Below are the code and all the weights of a small trained network. Each question names an input and a target symbol and asks about switching units off, where a switched-off unit gives its printed mean instead of its output.

import numpy as np


def w(rows, s, z=0):
    codes = np.array(rows[::2]) - 128.0
    scale = np.full(codes.shape[1], s)
    scale[-1] = z or s
    return codes * scale


def norm(h):
    return h / np.sqrt((h * h).mean(-1, keepdims=True) + 1e-5)


def f(y):
    return y / 2 * (1 + np.tanh(0.7978845608 * (y + 0.044715 * y**3)))


def softmax(a):
    e = np.exp(a - a.max(-1, keepdims=True))
    return e / e.sum(-1, keepdims=True)


def log_softmax(a):
    a = a - a.max(-1, keepdims=True)
    return a - np.log(np.exp(a).sum(-1, keepdims=True))


def net(x, mask):
    ids = ['ΘΣαβγδεζηξτφ'.index(c) for c in x.split()]
    T = len(ids)
    res = E[ids] + P[:T]
    r = norm(res)
    for j in range(2):
        rows = slice(3 * j, 3 * j + 3)
        q, k, v = (r @ M[0][rows].T for M in (Q, K, V))
        z = softmax(np.where(np.tri(T) > 0, q @ k.T / 3**0.5, -1e9)) @ v
        o = O[0][rows]
        res = res + np.where(mask[j], z, o[:, -1]) @ o[:, :-1]
    y = f(norm(res) @ A[0][:, :-1].T + A[0][:, -1])
    res = res + np.where(mask[2:10], y, B[0][:, -1]) @ B[0][:, :-1]
    return log_softmax(norm(res)[-1] @ U[:, :-1].T + U[:, -1])


Q, K, V, O, A, B = {}, {}, {}, {}, {}, {}
E = w([
[107,188,161,113,90,152,250,118,141],'Θ',
[168,145,211,197,154,133,114,113,174],'Σ',
[180,168,164,166,118,116,83,114,176],'α',
[93,212,120,104,137,175,213,114,126],'β',
[137,145,135,153,57,175,81,88,170],'γ',
[128,132,206,181,126,130,50,119,222],'δ',
[110,169,178,166,160,92,129,21,38],'ε',
[132,160,166,95,88,67,86,158,184],'ζ',
[125,120,190,128,186,118,146,162,82],'η',
[78,160,206,159,114,110,114,169,168],'ξ',
[123,149,150,161,138,187,91,134,114],'τ',
[138,155,138,136,142,136,67,142,118],'φ',
],0.02)
P = w([
[105,83,6,176,121,109,182,205,62],'0',
[125,185,109,204,144,90,167,118,185],'1',
[118,179,120,195,168,90,163,105,187],'2',
[112,150,125,153,175,94,190,81,191],'3',
[123,166,115,154,118,97,161,122,126],'4',
[141,142,126,133,112,98,150,109,124],'5',
[129,180,171,140,145,103,140,89,153],'6',
[132,170,167,108,137,99,151,52,153],'7',
[138,133,155,85,102,124,138,125,118],'8',
[137,117,155,55,105,132,146,80,144],'9',
[146,153,205,61,114,132,131,73,156],'10',
[150,128,160,44,90,158,118,72,124],'11',
],0.011)
Q[0] = w([
[118,153,179,114,88,174,80,119,177],'h0',
[97,111,137,26,168,115,249,64,39],'h0',
[120,182,163,155,143,78,207,126,55],'h0',
[158,195,182,149,99,162,25,106,242],'h1',
[121,179,174,125,207,131,254,104,62],'h1',
[89,153,153,242,184,100,138,180,175],'h1',
],0.012)
K[0] = w([
[200,57,14,92,119,144,138,103,82],'h0',
[55,160,239,61,102,160,109,71,109],'h0',
[35,116,154,99,103,157,93,142,82],'h0',
[124,8,8,201,15,77,168,216,72],'h1',
[126,146,219,27,125,193,69,149,103],'h1',
[159,188,77,175,112,147,69,212,31],'h1',
],0.012)
V[0] = w([
[222,136,91,186,177,239,185,113,106],'h0',
[163,26,139,136,162,130,158,154,56],'h0',
[104,150,41,84,46,155,148,205,118],'h0',
[85,115,189,190,119,203,213,118,79],'h1',
[67,131,76,158,186,245,33,78,93],'h1',
[234,138,94,171,12,143,180,28,149],'h1',
],0.012)
O[0] = w([
[184,169,173,188,7,182,50,144,118,211],'h0',
[153,146,56,170,117,161,43,47,157,133],'h0',
[174,165,127,65,181,77,63,144,120,154],'h0',
[249,58,111,94,169,199,201,92,153,254],'h1',
[70,128,169,56,167,243,58,105,172,94],'h1',
[148,129,92,60,50,82,119,78,207,75],'h1',
],0.013,0.008)
A[0] = w([
[107,128,107,150,149,190,173,98,124,99],'n0',
[95,151,105,94,64,127,206,80,123,1],'n1',
[78,132,106,95,161,120,8,114,163,89],'n2',
[71,88,144,195,151,123,142,185,92,144],'n3',
[150,93,110,168,138,115,148,181,88,13],'n4',
[151,126,153,160,148,136,49,121,145,130],'n5',
[50,173,146,101,144,150,134,157,103,233],'n6',
[174,156,109,119,141,98,92,45,98,104],'n7',
],0.018,0.0045)
B[0] = w([
[95,89,101,86,151,72,104,74,110,222],'n0',
[130,224,99,160,187,126,81,85,90,167],'n1',
[146,141,23,183,145,169,200,214,114,189],'n2',
[117,106,150,65,84,157,27,200,109,254],'n3',
[161,71,115,76,57,137,108,133,28,176],'n4',
[97,146,166,74,121,80,163,122,101,234],'n5',
[105,45,173,205,140,137,135,166,220,220],'n6',
[7,110,93,193,168,65,113,104,154,210],'n7',
],0.016,0.0092)
U = w([
[210,47,89,165,136,77,166,146,173,136],'Θ',
[191,121,139,206,37,180,123,129,134,76],'Σ',
[84,181,151,151,8,87,92,160,91,86],'α',
[167,187,216,53,136,109,81,118,121,110],'β',
[109,144,68,43,117,129,135,161,172,254],'γ',
[63,65,171,138,91,139,70,168,187,77],'δ',
[147,46,148,67,158,190,158,72,192,80],'ε',
[77,76,127,62,189,31,193,170,96,62],'ζ',
[78,142,100,167,164,126,117,62,90,210],'η',
[195,80,140,92,80,150,72,166,39,153],'ξ',
[219,191,138,114,148,223,98,161,106,133],'τ',
[107,177,124,202,166,165,184,192,130,174],'φ',
],0.012,0.0025)

Each question gives the input, a string of symbols that net reads in full, and the target symbol t.
The units are the heads (3 rows each of Q, K, V and O) and the neurons (one row each of A and B). Each row of codes is followed by its name. A weight is (code - 128) times the scale printed after its matrix; where a second scale follows, it is the last column's (O, A, B and U).
mask holds one flag per unit, heads first, then neurons. A switched-off unit (its flag False) gives its mean, the last column of its rows in O or B, instead of its output. The means were averaged over made-up inputs and are rounded, as every weight is.
A unit's drop is (log p(t) with every unit on - log p(t) with that unit switched off) / (log p(t) with every unit on - log p(t) with every unit switched off).
The circuit of an input: a set's keep is (log p(t) with only the set's units on - log p(t) with every unit switched off) / (log p(t) with every unit on - log p(t) with every unit switched off). Starting from all 10 units, units are removed one at a time, each time the one whose removal leaves the highest keep (on an exact tie, the one counted first), for as long as the keep stays at least 0.8.
units of the circuit, in order: the units of the circuit, biggest drop first
top k neurons: the k neurons with the biggest drops, biggest first
which heads matter: for each layer, one digit per head in row order, 1 if its drop is at least 0.15 and else 0, layers parted by /
input ε η β γ, target ε: which heads matter -> 01
input η β φ, target η: which heads matter -> 10
input ξ ζ β β δ ζ δ, target ξ: units of the circuit, in order -> [h1, n4]
input α γ Θ ε γ Σ δ ε α ε α, target α: units of the circuit, in order -> [h1]
input β γ τ γ ζ τ, target β: units of the circuit, in order -> [h0, n5]
input τ τ Θ ξ η Σ α ζ η β ξ ξ, target τ: which heads matter -> 11
input δ δ γ η φ, target δ: units of the circuit, in order -> [h1, n6]
input δ η δ η ε γ η τ η, target ε: which heads matter -> 01
input η δ β γ Θ γ α ζ ξ ζ δ δ, target η: units of the circuit, in order -> [h0, n7]
input τ η φ γ, target τ: units of the circuit, in order -> [h1, h0]
input φ α γ β φ ε τ τ φ ε α Σ, target φ: units of the circuit, in order -> [h1, n2]
input ξ η τ Σ φ φ ζ η Θ, target ξ: units of the circuit, in order -> [h1, n4]
input ε α γ α ε Θ η, target ξ: top 2 neurons -> [n3, n4]
input Σ δ η τ η τ Θ γ ζ ξ Σ, target Σ: units of the circuit, in order -> [h0]
input γ ε ε Θ, target η: top 2 neurons -> [n1, n0]
input γ ξ ζ η β δ, target γ: units of the circuit, in order -> [h1, n2]
input φ φ δ, target φ: units of the circuit, in order -> [n2, h1]
input Θ ε ε ε β, target η: top 2 neurons -> [n1, n0]
input ε η Σ β Θ β γ φ Σ ε, target δ: top 2 neurons -> [n6, n3]
input τ α τ τ γ ζ α Σ, target τ: top neuron -> [n2]
input α τ ζ η α δ ε Σ γ Σ ε Θ, target η: which heads matter -> 00
input η Σ φ α Θ Σ Θ δ β ξ ζ, target η: which heads matter -> 10
